Here is a tiny trained network, its code and every weight. The questions are about switching its units off for an input and a target symbol, where a switched-off unit gives its printed mean instead of its output.

import numpy as np


def w(rows, s, z=0):
    codes = np.array(rows[::2]) - 128.0
    scale = np.full(codes.shape[1], s)
    scale[-1] = z or s
    return codes * scale


def norm(h):
    return h / np.sqrt((h * h).mean(-1, keepdims=True) + 1e-5)


def softmax(a):
    e = np.exp(a - a.max(-1, keepdims=True))
    return e / e.sum(-1, keepdims=True)


def log_softmax(a):
    a = a - a.max(-1, keepdims=True)
    return a - np.log(np.exp(a).sum(-1, keepdims=True))


def net(x, mask):
    ids = ['αηθμπστφ'.index(c) for c in x.split()]
    T = len(ids)
    res = E[ids] + P[:T]
    u = 0
    for l in range(3):
        r = norm(res)
        for j in range(2):
            rows = slice(2 * j, 2 * j + 2)
            q, k, v = (r @ M[l][rows].T for M in (Q, K, V))
            z = softmax(np.where(np.tri(T) > 0, q @ k.T / 2**0.5, -1e9)) @ v
            o = O[l][rows]
            res = res + np.where(mask[u + j], z, o[:, -1]) @ o[:, :-1]
        u += 2
    return log_softmax(norm(res)[-1] @ U[:, :-1].T + U[:, -1])


Q, K, V, O = {}, {}, {}, {}
E = w([
[152,64,84,139,147,123,87,160,121],'α',
[159,15,166,95,168,115,56,144,113],'η',
[127,79,99,104,131,87,64,109,73],'θ',
[63,77,126,137,88,57,118,251,38],'μ',
[116,102,132,111,95,142,32,173,209],'π',
[104,33,188,150,179,145,239,178,113],'σ',
[60,198,89,153,203,176,72,135,135],'τ',
[184,132,72,109,156,164,64,138,83],'φ',
],0.027)
P = w([
[128,48,200,51,215,70,92,252,87],'0',
[148,128,98,155,114,98,105,159,112],'1',
[89,76,34,203,175,156,104,194,125],'2',
[149,75,164,21,217,92,156,184,91],'3',
[165,140,132,159,98,112,108,129,124],'4',
[91,89,62,174,133,201,61,147,112],'5',
[154,99,142,39,212,102,154,150,107],'6',
[161,151,153,164,76,129,136,98,126],'7',
[89,114,117,163,89,222,79,104,86],'8',
[172,112,131,44,213,107,153,136,106],'9',
[174,144,174,154,72,147,137,57,139],'10',
[103,132,143,133,67,236,93,51,110],'11',
[160,135,151,25,181,115,188,142,111],'12',
[192,130,157,203,67,108,110,74,110],'13',
],0.027)
Q[0] = w([
[130,110,122,46,189,65,139,112,139],'L0H1',
[102,254,110,134,129,216,128,148,113],'L0H1',
[119,122,50,183,82,188,47,64,118],'L0H2',
[99,166,70,213,104,127,101,152,137],'L0H2',
],0.068)
K[0] = w([
[150,194,128,28,144,213,142,37,166],'L0H1',
[104,168,90,48,211,53,127,255,125],'L0H1',
[205,136,10,183,180,208,24,102,129],'L0H2',
[94,142,13,139,127,149,30,175,100],'L0H2',
],0.05)
V[0] = w([
[56,192,179,181,168,77,100,118,168],'L0H1',
[3,42,147,93,77,70,112,81,198],'L0H1',
[133,115,165,101,175,91,94,153,128],'L0H2',
[142,144,79,122,106,187,122,113,137],'L0H2',
],0.021)
O[0] = w([
[116,211,254,67,106,185,91,176,124,3],'L0H1',
[77,188,155,231,176,36,30,138,174,111],'L0H1',
[132,102,101,41,153,107,141,48,157,227],'L0H2',
[162,150,165,166,139,182,81,157,96,127],'L0H2',
],0.0089,0.013)
Q[1] = w([
[116,119,138,30,255,22,248,159,147],'L1H1',
[130,142,191,138,82,167,231,116,162],'L1H1',
[212,137,147,48,141,40,77,41,2],'L1H2',
[164,184,99,113,80,35,116,156,100],'L1H2',
],0.045)
K[1] = w([
[213,93,189,88,121,3,211,51,158],'L1H1',
[134,98,162,37,159,76,97,183,123],'L1H1',
[84,167,152,233,36,198,132,54,88],'L1H2',
[154,139,175,172,49,112,165,115,96],'L1H2',
],0.054)
V[1] = w([
[63,106,106,144,132,213,61,147,107],'L1H1',
[133,106,122,97,142,134,85,159,105],'L1H1',
[124,105,176,99,163,99,166,161,129],'L1H2',
[119,145,107,128,4,98,124,170,140],'L1H2',
],0.027)
O[1] = w([
[82,4,211,66,147,123,94,45,198,248],'L1H1',
[137,149,131,91,84,127,99,145,101,223],'L1H1',
[141,79,111,222,132,148,88,123,157,75],'L1H2',
[69,151,82,102,92,73,171,127,131,51],'L1H2',
],0.014,0.017)
Q[2] = w([
[93,183,159,132,100,41,27,92,228],'L2H1',
[137,65,102,174,119,113,145,23,13],'L2H1',
[177,145,161,203,3,73,149,96,173],'L2H2',
[162,133,78,99,153,88,73,62,100],'L2H2',
],0.049)
K[2] = w([
[139,57,198,87,138,157,19,50,120],'L2H1',
[153,161,73,199,102,1,151,72,59],'L2H1',
[173,96,145,154,102,133,12,182,227],'L2H2',
[111,184,84,154,90,154,127,51,114],'L2H2',
],0.052)
V[2] = w([
[108,62,102,96,165,233,55,157,208],'L2H1',
[21,110,170,129,77,127,126,140,139],'L2H1',
[56,141,73,36,150,134,137,211,23],'L2H2',
[119,83,45,81,179,170,12,254,149],'L2H2',
],0.013)
O[2] = w([
[106,208,89,117,120,133,184,180,173,155],'L2H1',
[131,96,73,130,119,70,173,147,67,101],'L2H1',
[101,130,156,246,89,216,56,99,228,251],'L2H2',
[96,169,171,120,83,126,236,69,86,187],'L2H2',
],0.012,0.021)
U = w([
[120,96,59,78,109,210,133,144,106,139],'α',
[201,182,118,124,152,65,119,40,147,2],'η',
[93,109,89,145,109,112,82,125,91,189],'θ',
[136,185,105,109,89,74,153,140,173,158],'μ',
[239,121,146,99,103,45,135,161,191,61],'π',
[181,151,157,155,110,116,199,112,145,58],'σ',
[53,107,75,179,252,178,135,163,122,192],'τ',
[103,184,170,66,113,165,88,128,72,125],'φ',
],0.013,0.0063)

Each question gives the input, a string of symbols that net reads in full, and the target symbol t.
The units are the heads (2 rows each of Q, K, V and O). Each row of codes is followed by its name. A weight is (code - 128) times the scale printed after its matrix; where a second scale follows, it is the last column's (O and U).
mask holds one flag per head, layer by layer. A switched-off head (its flag False) gives its mean, the last column of its rows in O, instead of its output. The means were averaged over made-up inputs and are rounded, as every weight is.
A unit's drop is (log p(t) with every unit on - log p(t) with that unit switched off) / (log p(t) with every unit on - log p(t) with every unit switched off).
The circuit of an input: a set's keep is (log p(t) with only the set's units on - log p(t) with every unit switched off) / (log p(t) with every unit on - log p(t) with every unit switched off). Starting from all 6 units, units are removed one at a time, each time the one whose removal leaves the highest keep (on an exact tie, the one counted first), for as long as the keep stays at least 0.8.
circuit, biggest first: the units of the circuit, biggest drop first
most important unit: the unit with the biggest drop
heads that matter: for each layer, one digit per head in row order, 1 if its drop is at least 0.15 and else 0, layers parted by /
input φ θ θ α, target η: circuit, biggest first -> L0H2, L1H1, L2H1, L0H1
input θ θ π φ φ θ α τ η, target τ: most important unit -> L0H1
input θ φ θ φ π θ θ, target μ: circuit, biggest first -> L0H1, L1H1, L2H1
input θ θ α φ θ θ η θ α α η θ σ, target τ: heads that matter -> 10 / 10 / 11
input θ τ θ φ θ μ σ π, target π: circuit, biggest first -> L2H2, L1H2
input π φ φ θ η σ α θ η τ φ σ μ, target α: heads that matter -> 10 / 00 / 00
input φ θ σ θ θ θ φ μ θ θ φ η, target τ: heads that matter -> 11 / 01 / 00
input θ φ μ φ θ π η, target μ: heads that matter -> 10 / 10 / 00
input θ α φ η φ η φ μ π η, target μ: circuit, biggest first -> L0H1, L1H2, L2H1
input η π φ α, target α: heads that matter -> 10 / 10 / 00
input φ θ φ θ μ φ θ φ η τ θ π σ, target τ: circuit, biggest first -> L0H1, L1H1
input α σ φ φ τ θ θ, target φ: heads that matter -> 10 / 00 / 00
input φ η π α π φ μ α φ σ θ θ α, target η: heads that matter -> 11 / 11 / 10
input θ φ θ θ η σ η θ σ φ η α μ, target θ: heads that matter -> 11 / 11 / 11
input θ α τ π, target φ: heads that matter -> 10 / 10 / 00
input θ π π η τ π η, target φ: heads that matter -> 10 / 10 / 00
input η θ η θ, target η: circuit, biggest first -> L0H2, L1H1, L2H1
input θ θ θ μ θ θ θ α μ η σ π π, target τ: circuit, biggest first -> L1H1
input φ θ μ φ φ, target φ: circuit, biggest first -> L1H2, L0H2
input θ θ φ φ θ π φ θ θ μ φ σ η, target α: heads that matter -> 10 / 00 / 00
input σ μ π θ θ α θ η, target η: circuit, biggest first -> L0H2, L1H1, L0H1, L2H1
input σ σ φ α τ σ θ μ, target μ: circuit, biggest first -> L1H2
input θ π θ π α φ θ π θ φ θ φ θ, target α: heads that matter -> 10 / 10 / 01
input σ η θ σ π, target π: circuit, biggest first -> L2H2, L2H1, L1H2
input φ η σ θ η θ π φ μ, target τ: circuit, biggest first -> L1H2, L0H1
input θ θ σ π π σ θ θ α η θ φ, target τ: circuit, biggest first -> L0H2, L1H2
input η φ φ θ φ μ η θ μ φ μ α, target τ: most important unit -> L0H2
input τ σ η θ, target τ: heads that matter -> 00 / 10 / 00
input τ θ η μ τ θ θ θ θ θ, target η: circuit, biggest first -> L1H1, L2H1, L0H2
input φ θ θ π, target μ: heads that matter -> 10 / 10 / 10
